(in the rows, 128 means zero)
Each row of numbers belongs to one of the nodes below and depends on some of the facts about them. Some rows are named. Which node is each other row?

Known rows:
136  178  133  89  103  117  89  142  145  121  134  121  109  148  160  115  134  135  155  124  152  136  128  127  128  143  137  124  137  111  108  98  104  102  143  120  134  130  89  138  106  140: K419
127  145  130  116  121  78  134  105  126  163  143  139  91  112  167  108  140  154  120  142  142  136  164  101  126  126  142  133  126  120  124  84  157  121  111  146  123  115  116  51  121  144: K218
123  141  128  124  121  90  136  108  125  148  135  144  102  114  150  109  136  140  116  148  136  127  153  115  123  130  137  130  123  119  130  89  155  125  112  138  116  119  115  75  118  143: K846
115  135  131  136  123  124  123  144  126  133  134  122  113  123  136  125  135  127  125  138  133  122  140  126  114  128  129  132  129  126  132  116  125  117  117  132  134  135  127  128  123  135: K570
124  134  135  132  128  131  123  144  130  133  130  118  107  121  139  122  139  134  122  142  134  120  132  128  108  132  120  133  127  122  128  106  124  120  120  127  140  140  136  125  124  134: K517
108  115  115  131  129  149  140  156  150  165  127  136  117  119  89  121  174  112  133  105  108  143  163  129  122  141  138  112  151  96  150  118  119  111  99  123  111  152  98  119  110  107: K193
120  136  126  128  122  130  124  138  127  124  121  132  120  124  125  118  132  119  123  141  131  120  127  136  121  134  124  125  124  121  133  111  133  118  124  126  121  135  117  131  117  135: K957
124  135  123  134  128  128  124  130  118  142  117  127  125  111  121  112  133  122  118  134  140  135  119  137  91  130  115  141  122  108  129  126  134  128  112  130  122  138  134  133  118  128: K374
127  146  130  124  123  121  113  138  120  150  140  118  117  113  148  126  134  133  130  124  144  138  135  121  96  128  124  144  138  121  120  125  122  119  102  140  141  133  144  127  122  131: K458
132  150  114  130  131  121  112  109  103  161  112  129  139  106  119  105  125  117  119  114  152  160  107  141  65  126  111  153  125  91  119  146  138  135  93  139  110  135  140  143  117  125: K873
125  130  142  129  135  136  126  146  130  139  127  111  105  119  139  120  143  138  122  142  136  120  129  127  107  127  122  134  126  122  124  108  118  120  129  129  137  143  138  120  126  127: K491
119  140  127  129  120  115  129  130  127  130  136  131  114  120  139  122  134  128  122  140  131  120  142  123  119  133  129  130  129  127  129  106  135  120  114  132  129  129  125  116  121  139: K420
119  133  137  126  125  131  125  148  131  135  128  125  117  114  136  128  142  132  127  145  135  125  129  126  105  130  130  136  129  131  125  115  127  114  127  136  136  133  131  120  120  125: K555
118  130  130  134  124  132  127  139  128  124  121  129  119  120  123  117  137  122  122  146  131  119  127  136  112  133  125  127  122  122  135  111  132  119  126  127  124  135  123  127  119  132: K369
124  135  131  127  128  130  124  142  130  132  131  113  114  120  137  128  139  120  122  134  130  117  137  123  115  129  128  128  128  130  128  108  125  113  121  136  130  135  135  123  125  133: K248
97  132  135  159  112  112  108  148  124  140  125  110  120  137  140  122  125  127  125  139  133  135  148  126  119  103  138  128  122  125  142  132  114  120  118  138  126  142  116  125  128  140: K839
115  132  122  131  127  139  131  156  139  157  138  129  108  119  113  128  161  123  133  115  122  139  158  121  124  138  137  124  146  113  142  118  118  109  104  131  130  144  114  122  116  120: K496
137  130  133  104  104  120  114  147  177  114  122  126  117  115  123  132  135  126  119  132  137  141  124  123  130  116  99  100  126  119  141  139  144  101  110  163  138  137  148  114  152  147: K977
118  130  125  133  127  134  128  138  121  126  123  132  120  120  123  122  129  118  121  142  130  120  129  137  121  130  122  126  125  123  136  113  135  118  121  128  122  134  125  127  122  132: K657
130  132  124  125  131  83  148  92  124  166  113  151  92  113  140  89  143  151  106  152  137  139  149  119  129  124  139  126  105  105  139  80  175  125  126  140  98  119  101  36  117  141: K104

How the nodes are related:
K104 {θ=K879}
K134 {θ=K872, K555}
K147 {θ=K366, K722}
K175 {Φ=K696}
K179 {θ=K611, K111, K373}
K19 {Φ=K44, θ=K611, K248, K373, K141}
K193 {θ=K895}
K204 {θ=K366}
K207 {θ=K555, K556}
K209 {θ=K476, K148, K726, K373}
K211 {θ=K665}
K212 {Φ=K873, θ=K419}
K218 {Φ=K175}
K22 {θ=K977}
K228 {θ=K681}
K233 {θ=K373, K451}
K248 {θ=K148}
K255 {θ=K277}
K259 {θ=K517}
K264 {θ=K779}
K268 {θ=K872, K319}
K287 {Φ=K556, θ=K340, K722}
K313 {θ=K675}
K319 {θ=K391, K726, K373}
K329 {θ=K373}
K339 {Φ=K593, θ=K540}
K340 {θ=K373}
K356 {θ=K329}
K362 {θ=K78, K112}
K366 {θ=K726, K373}
K369 {θ=K207, K391}
K373 {Φ=K977}
K374 {θ=K458}
K377 {θ=K450}
K391 {θ=K366, K373}
K406 {θ=K329}
K420 {θ=K366}
K423 {θ=K458, K373}
K43 {Φ=K339, θ=K872, K248}
K44 {θ=K726, K373, K757}
K450 {θ=K468}
K451 {θ=K78}
K476 {θ=K373}
K48 {θ=K373}
K491 {θ=K681}
K496 {Φ=K877, θ=K895}
K508 {θ=K868, K329}
K517 {θ=K681, K726}
K536 {θ=K373}
K540 {θ=K82, K722, K112}
K547 {Φ=K476, θ=K175}
K555 {Φ=K43, θ=K373}
K556 {θ=K681, K726}
K570 {θ=K556, K451}
K576 {θ=K313, K839}
K589 {Φ=K268, θ=K134, K377}
K593 {Φ=K212, θ=K868, K48}
K611 {Φ=K22, θ=K366, K726}
K632 {θ=K556}
K654 {θ=K420, K846}
K657 {θ=K340, K373}
K665 {θ=K555}
K667 {Φ=K576, θ=K366}
K679 {θ=K722, K895}
K680 {Φ=K589, θ=K598}
K681 {θ=K726}
K688 {θ=K848}
K696 {θ=K625, K373, K990}
K705 {Φ=K957, θ=K468, K94, K141}
K707 {θ=K233, K148}
K722 {θ=K391, K373, K319}
K726 {Φ=K48, θ=K373}
K755 {Φ=K632, θ=K922}
K757 {θ=K681, K722}
K779 {θ=K458, K555, K681}
K78 {θ=K458, K373}
K801 {θ=K373}
K81 {θ=K476}
K82 {θ=K148, K598, K209}
K839 {θ=K451}
K846 {Φ=K19, θ=K218}
K848 {θ=K228, K112}
K851 {θ=K134, K491}
K852 {θ=K340}
K868 {θ=K340, K681, K373}
K870 {Φ=K508, θ=K233, K496, K112}
K873 {θ=K922}
K877 {Φ=K851, θ=K625, K419, K391}
K879 {θ=K218}
K895 {Φ=K356}
K908 {Φ=K598}
K921 {Φ=K846, θ=K679, K112}
K922 {θ=K458}
K929 {θ=K555, K556, K373}
K94 {θ=K373}
K954 {Φ=K496, θ=K366, K570}
K957 {θ=K625, K373}
K97 {θ=K722, K78}
K977 {Φ=K755, θ=K476}
K990 {θ=K420, K391, K726}

Name these rows:
No name comes twice in this set of rows, the named rows included.
120  133  127  132  128  134  133  134  124  126  124  126  120  117  121  125  130  115  118  141  129  119  131  134  119  129  128  125  122  126  131  113  132  121  123  133  120  131  128  128  122  132 -> K19
127  157  125  143  136  143  134  154  119  144  144  132  92  117  121  115  143  144  113  134  156  144  138  128  137  130  124  141  125  123  150  118  121  110  130  144  150  131  128  132  122  143 -> K848
132  125  152  123  145  153  133  130  131  141  118  107  116  111  117  120  133  119  107  140  131  122  127  135  115  114  139  117  117  128  114  111  112  128  154  138  107  135  134  117  128  117 -> K589
130  127  126  120  115  125  122  139  154  114  115  130  119  117  113  123  134  117  116  139  130  129  121  133  126  123  106  110  120  120  145  127  144  108  116  148  125  137  136  119  140  143 -> K81
128  136  129  119  114  124  120  144  150  123  126  123  114  120  130  130  136  123  123  134  133  129  132  126  122  124  113  117  126  127  135  124  138  107  112  147  136  135  139  120  139  139 -> K476
116  134  122  131  127  136  131  151  135  147  138  127  109  119  120  127  153  124  129  122  126  134  151  125  122  137  132  128  141  115  140  115  121  111  110  131  130  140  120  125  119  126 -> K679
126  138  134  125  135  142  135  124  120  129  132  126  124  112  114  127  119  107  111  132  132  120  135  135  130  118  140  116  124  136  119  119  125  124  135  144  105  124  130  128  126  127 -> K705
116  117  116  116  128  147  110  155  95  137  132  138  116  127  148  133  121  136  136  132  130  128  127  130  131  124  116  127  131  129  124  118  143  99  118  121  125  138  133  112  127  127 -> K329
132  151  120  127  128  117  109  118  108  159  124  125  132  107  133  113  128  125  124  114  151  156  119  131  73  125  116  151  130  101  117  141  132  129  94  141  123  133  146  138  119  127 -> K922
82  123  138  180  109  110  104  147  119  142  109  107  127  147  132  114  114  123  120  147  126  139  145  135  123  86  143  122  108  122  151  142  113  126  126  141  112  148  100  124  129  142 -> K576
128  127  145  124  134  139  126  142  134  140  126  109  112  115  137  123  140  131  121  142  134  121  132  126  107  124  131  129  126  126  118  108  115  121  135  134  129  138  138  118  126  122 -> K134
100  120  140  130  107  129  139  167  139  127  100  153  152  88  116  137  158  132  138  176  151  140  110  138  80  129  154  144  125  157  126  132  142  100  155  154  139  108  111  108  92  100 -> K211

The same nodes again, as new rows of numbers:
Some rows with their names:
131  128  124  107  134  141  149  123  173  151  141  153  140  134  109  120  193  154  126  143  134  114  124  115  119  132  139  124  130  114  126  110  156  147  151  104  136  160  152  95  134: K82
143  131  103  116  121  111  143  94  178  136  129  107  130  133  153  153  135  136  131  152  105  99  132  118  141  130  136  134  125  111  134  127  118  150  140  140  134  174  120  94  136: K547
136  134  92  108  114  120  152  114  140  148  143  171  131  127  160  144  105  100  121  148  127  108  131  121  129  124  139  125  134  102  123  192  130  147  158  132  155  122  143  99  136: K255
137  126  113  127  124  116  152  133  151  150  161  124  136  136  113  120  108  138  136  142  111  120  121  120  126  123  128  133  134  113  122  134  139  142  136  104  137  122  138  94  136: K406
135  122  132  145  131  131  146  138  161  135  158  127  135  133  106  122  125  152  126  143  115  124  119  112  136  107  126  125  131  117  124  117  144  159  137  112  134  147  152  102  130: K476
131  123  129  119  131  128  150  143  158  138  144  120  142  139  110  113  127  146  123  143  105  131  136  120  126  121  119  133  128  104  125  130  143  137  141  103  137  142  152  98  138: K233
131  107  134  132  136  119  151  141  149  137  156  123  136  136  115  118  127  158  121  148  115  134  129  121  133  117  115  119  129  108  128  115  132  133  139  107  139  122  162  94  134: K722
142  120  99  148  136  114  146  124  157  141  154  166  123  129  138  143  87  194  124  159  112  125  138  123  118  124  99  134  137  111  121  129  137  141  150  98  138  142  135  76  144: K377
121  125  122  126  122  119  146  147  153  138  134  139  139  133  138  131  126  110  129  142  102  128  140  122  128  122  141  142  135  106  127  150  144  122  145  109  141  134  106  98  140: K374
126  128  130  131  132  119  149  150  152  135  144  123  140  136  123  121  123  131  128  141  94  136  138  120  126  116  126  133  134  106  128  129  142  137  141  104  138  130  128  95  137: K78
146  120  105  151  137  113  146  120  152  141  151  166  122  129  134  142  73  199  123  161  109  126  136  122  116  126  103  134  135  114  121  134  135  145  150  98  137  144  140  71  143: K450
138  123  115  145  126  122  148  127  146  150  148  158  129  133  128  129  97  175  130  158  120  116  124  123  119  130  117  138  134  122  118  141  139  132  146  97  137  137  138  72  146: K705
137  121  126  142  126  140  142  133  160  139  157  132  134  133  108  120  118  140  124  144  127  117  118  113  136  109  135  127  134  119  120  127  141  155  138  112  133  164  149  103  132: K977
126  133  129  129  125  122  142  127  153  143  157  125  133  139  116  117  121  153  130  144  134  120  133  121  126  120  125  127  123  113  128  113  134  111  148  105  136  126  137  107  138: K632
131  133  119  103  134  141  148  121  174  151  137  159  141  135  113  124  187  145  130  143  130  114  125  117  117  131  144  125  131  112  127  123  154  148  150  106  139  159  149  96  135: K680
125  118  128  126  133  119  147  132  148  145  155  131  132  138  114  111  114  151  130  145  127  124  131  123  125  123  129  121  125  110  129  115  132  121  146  99  137  123  146  99  134: K757
124  123  127  124  125  126  150  139  149  142  136  127  145  136  123  113  121  128  128  146  118  119  131  123  126  129  132  133  130  113  125  144  138  114  145  103  136  125  145  94  142: K97
133  125  114  125  124  115  150  131  149  152  159  127  136  136  113  116  117  140  138  144  123  114  121  121  126  125  132  132  132  116  121  127  139  120  143  99  136  128  137  97  139: K593
131  95  96  96  123  113  141  119  168  148  143  176  139  145  126  133  48  103  144  140  142  125  136  120  132  132  124  136  135  120  122  178  160  124  134  143  137  125  151  107  135: K104
130  100  112  130  148  112  148  133  178  142  161  159  133  131  128  139  166  176  110  141  113  126  139  116  125  125  107  120  133  88  129  78  144  140  148  109  134  122  147  104  138: K872

Rows to name:
No name comes twice in this set of rows, the named rows included.
133  121  125  110  144  134  148  124  179  141  145  157  135  131  110  132  187  170  122  142  108  134  125  111  119  121  133  116  132  106  129  104  159  173  145  112  138  158  154  97  126 -> K598
124  101  121  111  120  112  142  126  159  149  148  164  142  147  125  119  80  122  141  143  147  118  126  122  131  128  124  131  130  129  120  164  155  113  137  137  136  111  163  103  137 -> K654
140  128  96  110  121  114  151  118  142  143  149  171  129  125  157  150  105  106  119  148  107  127  136  117  129  118  128  118  135  93  128  179  131  159  153  137  156  120  148  100  128 -> K277
128  125  132  139  138  110  145  153  161  123  149  137  137  130  132  135  132  138  120  139  75  153  145  115  128  106  119  130  138  98  134  125  148  147  135  107  143  134  111  101  130 -> K458
129  116  128  114  138  128  149  131  180  145  147  162  137  133  120  128  184  171  116  142  115  124  125  114  118  126  125  123  133  105  126  99  154  155  147  107  135  146  155  94  136 -> K248
124  135  138  123  122  121  143  137  158  140  143  121  139  142  119  113  119  149  129  143  118  127  136  122  125  121  120  133  124  115  127  128  135  121  146  107  136  130  147  106  139 -> K570
133  121  127  149  129  116  149  137  151  140  158  136  132  134  122  125  116  168  127  151  111  128  122  119  126  118  115  129  133  115  121  119  135  145  140  102  136  130  145  88  137 -> K94
126  133  119  120  140  111  144  126  153  142  160  123  127  137  110  121  111  160  134  146  128  132  142  122  119  119  123  118  123  106  133  114  137  117  148  95  140  123  140  100  131 -> K228
137  115  125  154  139  112  147  132  157  139  159  157  128  132  128  135  114  202  119  157  100  140  130  117  119  115  104  123  134  111  122  109  140  162  144  104  139  138  151  81  136 -> K141
138  109  137  157  145  109  149  152  163  126  178  121  133  132  111  129  117  189  117  144  73  162  127  108  131  97  102  111  135  101  132  81  140  180  128  107  137  121  153  102  122 -> K373
127  99  106  130  139  119  149  134  167  151  160  155  134  129  125  130  144  163  116  144  122  114  136  123  125  128  116  131  135  98  125  88  145  117  148  102  130  124  138  100  143 -> K134
133  98  106  121  153  136  152  129  153  122  137  119  129  133  120  119  48  138  113  146  105  134  150  119  146  119  104  115  128  96  132  135  116  153  145  115  137  151  170  83  134 -> K895

Now the same nodes, written a new way:
Some rows with their names:
140  107  115  134  125  134  135  127  141  127  109  135  128  93  123  118  118  129  106  135  151  110  168  134  120  114  128  140  127  126  131  114  143  119  139  122  140  154  156: K675
135  122  136  125  129  126  133  130  137  122  129  124  125  132  129  126  129  130  140  126  119  123  139  127  115  117  138  110  127  125  121  134  130  133  129  135  133  117  133: K48
134  94  143  122  141  139  129  116  106  109  150  139  121  133  128  110  147  129  115  118  118  130  142  128  49  117  123  92  95  130  119  132  140  131  141  144  173  147  141: K373
129  131  126  123  128  108  129  137  155  131  133  123  134  131  131  133  116  125  141  139  117  123  124  122  142  135  135  129  136  122  136  126  131  132  121  141  126  89  120: K179
137  112  134  120  140  142  131  125  110  123  125  127  121  151  127  125  132  128  137  102  129  130  116  131  91  112  113  109  141  142  120  127  134  126  133  118  144  152  128: K555
130  129  122  123  137  126  122  129  126  136  124  122  128  147  129  132  121  123  125  98  126  127  108  128  124  122  123  128  145  140  121  130  135  128  132  120  134  124  126: K207
120  120  119  119  138  117  125  119  118  123  140  131  130  129  131  123  126  122  108  129  114  127  127  120  117  133  115  130  112  133  129  134  126  126  131  142  162  99  136: K366
124  119  131  127  137  122  130  125  124  131  134  123  128  139  129  129  120  127  119  132  121  132  101  127  131  140  131  119  133  129  125  127  119  132  126  127  137  121  125: K319
140  136  141  130  124  127  139  131  143  132  125  122  127  123  128  128  120  134  143  126  120  114  154  129  129  117  143  111  137  121  119  131  126  135  124  137  119  109  136: K356
120  135  131  126  121  112  130  135  182  131  131  137  124  119  129  137  117  125  160  123  120  139  153  142  121  131  127  150  127  130  145  120  136  129  117  135  112  109  123: K705
142  102  128  115  127  156  125  115  99  102  128  138  130  122  127  116  147  127  136  137  128  127  112  137  77  125  124  117  138  128  123  132  149  124  137  122  135  142  128: K458
133  121  121  120  119  147  123  128  120  114  118  129  134  128  127  128  132  125  152  141  126  119  102  133  129  131  135  131  151  123  129  132  141  126  126  112  107  116  116: K374
136  186  107  134  119  116  119  113  71  130  114  121  120  120  119  116  141  125  147  127  141  120  155  155  121  129  118  127  133  124  137  127  130  123  124  135  148  168  152: K277
134  130  127  131  132  130  140  130  131  136  115  120  120  127  128  140  125  132  145  109  132  134  111  141  142  124  114  141  165  134  126  124  130  126  128  111  115  136  129: K851
117  132  134  137  122  121  128  133  114  130  136  124  128  130  129  129  141  133  116  153  133  132  100  125  144  141  135  141  123  122  135  126  114  129  129  126  114  137  119: K339
118  117  128  137  126  135  107  117  116  134  119  130  125  122  126  130  109  119  114  128  129  138  127  144  151  148  147  123  117  137  114  125  117  128  124  135  110  150  127: K212
123  113  130  135  133  143  106  109  101  126  124  135  118  128  128  122  117  120  91  121  128  144  137  144  117  136  143  115  104  143  112  124  122  127  129  139  129  155  136: K419
137  130  124  120  127  139  126  129  119  119  116  125  132  131  129  133  133  129  143  123  126  122  94  138  130  122  123  131  158  126  123  137  137  127  129  116  113  123  119: K264
127  142  132  136  129  123  125  130  123  121  130  123  129  118  132  131  146  137  99  111  127  131  105  136  125  110  117  139  137  120  120  142  130  125  133  125  108  128  138: K228
124  155  127  134  129  138  130  112  124  119  137  135  126  140  121  115  146  134  117  111  135  136  122  106  94  132  126  145  90  129  132  133  124  126  131  116  138  181  133: K895

Which node is each row?
No name comes twice in this set of rows, the named rows included.
127  116  124  122  135  111  130  125  136  129  142  130  130  129  130  128  124  125  125  133  118  130  124  126  128  137  124  136  122  130  134  125  131  129  125  143  153  87  133 -> K611
120  125  126  134  127  130  104  125  132  136  121  127  127  131  133  131  101  118  116  127  124  138  115  140  162  145  153  120  125  139  116  125  110  131  123  133  108  132  123 -> K877
136  189  111  136  114  108  117  120  91  135  110  117  127  125  122  123  130  123  162  136  137  119  141  152  150  135  125  126  136  123  142  127  118  124  119  136  137  156  146 -> K255
126  111  131  122  141  119  128  124  101  121  145  131  126  133  132  123  141  127  94  124  120  134  124  129  99  116  112  112  122  131  124  132  135  127  137  146  157  121  138 -> K726
121  137  124  130  121  127  124  134  147  125  129  129  138  126  129  127  131  133  125  137  131  129  92  122  142  135  141  153  133  116  129  133  127  130  127  109  103  134  119 -> K362
121  112  127  126  136  130  121  119  115  125  140  128  127  136  132  122  118  120  102  125  120  137  120  130  119  140  134  121  116  137  118  128  117  131  129  135  144  139  127 -> K391
118  122  125  127  133  122  120  129  127  133  128  126  133  129  133  131  114  123  113  132  119  130  131  127  151  137  128  127  116  133  122  132  118  132  125  135  132  103  129 -> K990
122  130  122  125  133  123  117  128  131  138  121  118  133  140  129  134  113  121  126  113  126  128  106  129  148  133  133  130  137  139  120  130  120  131  126  124  130  119  121 -> K369
131  104  137  128  142  137  147  114  100  129  140  131  111  137  123  126  137  131  132  126  130  137  117  138  96  130  109  124  135  137  133  110  120  126  130  117  153  163  134 -> K872
120  142  121  125  130  115  125  129  132  129  134  124  135  136  129  129  118  126  120  142  120  128  114  118  151  143  137  143  123  124  133  133  113  129  122  133  130  101  124 -> K147
126  126  125  127  124  131  126  131  139  124  131  125  137  130  128  126  125  128  126  139  127  124  99  122  142  142  143  140  129  123  128  128  118  132  127  119  119  120  123 -> K97
121  138  134  136  128  134  131  119  115  115  144  136  126  127  127  117  157  138  90  126  134  134  111  119  86  125  119  148  104  117  128  137  122  125  136  117  126  172  138 -> K112
132  133  119  123  133  121  126  135  135  132  121  122  133  137  131  131  126  126  120  106  127  126  114  128  139  115  122  136  147  133  127  135  134  126  134  124  130  112  130 -> K632

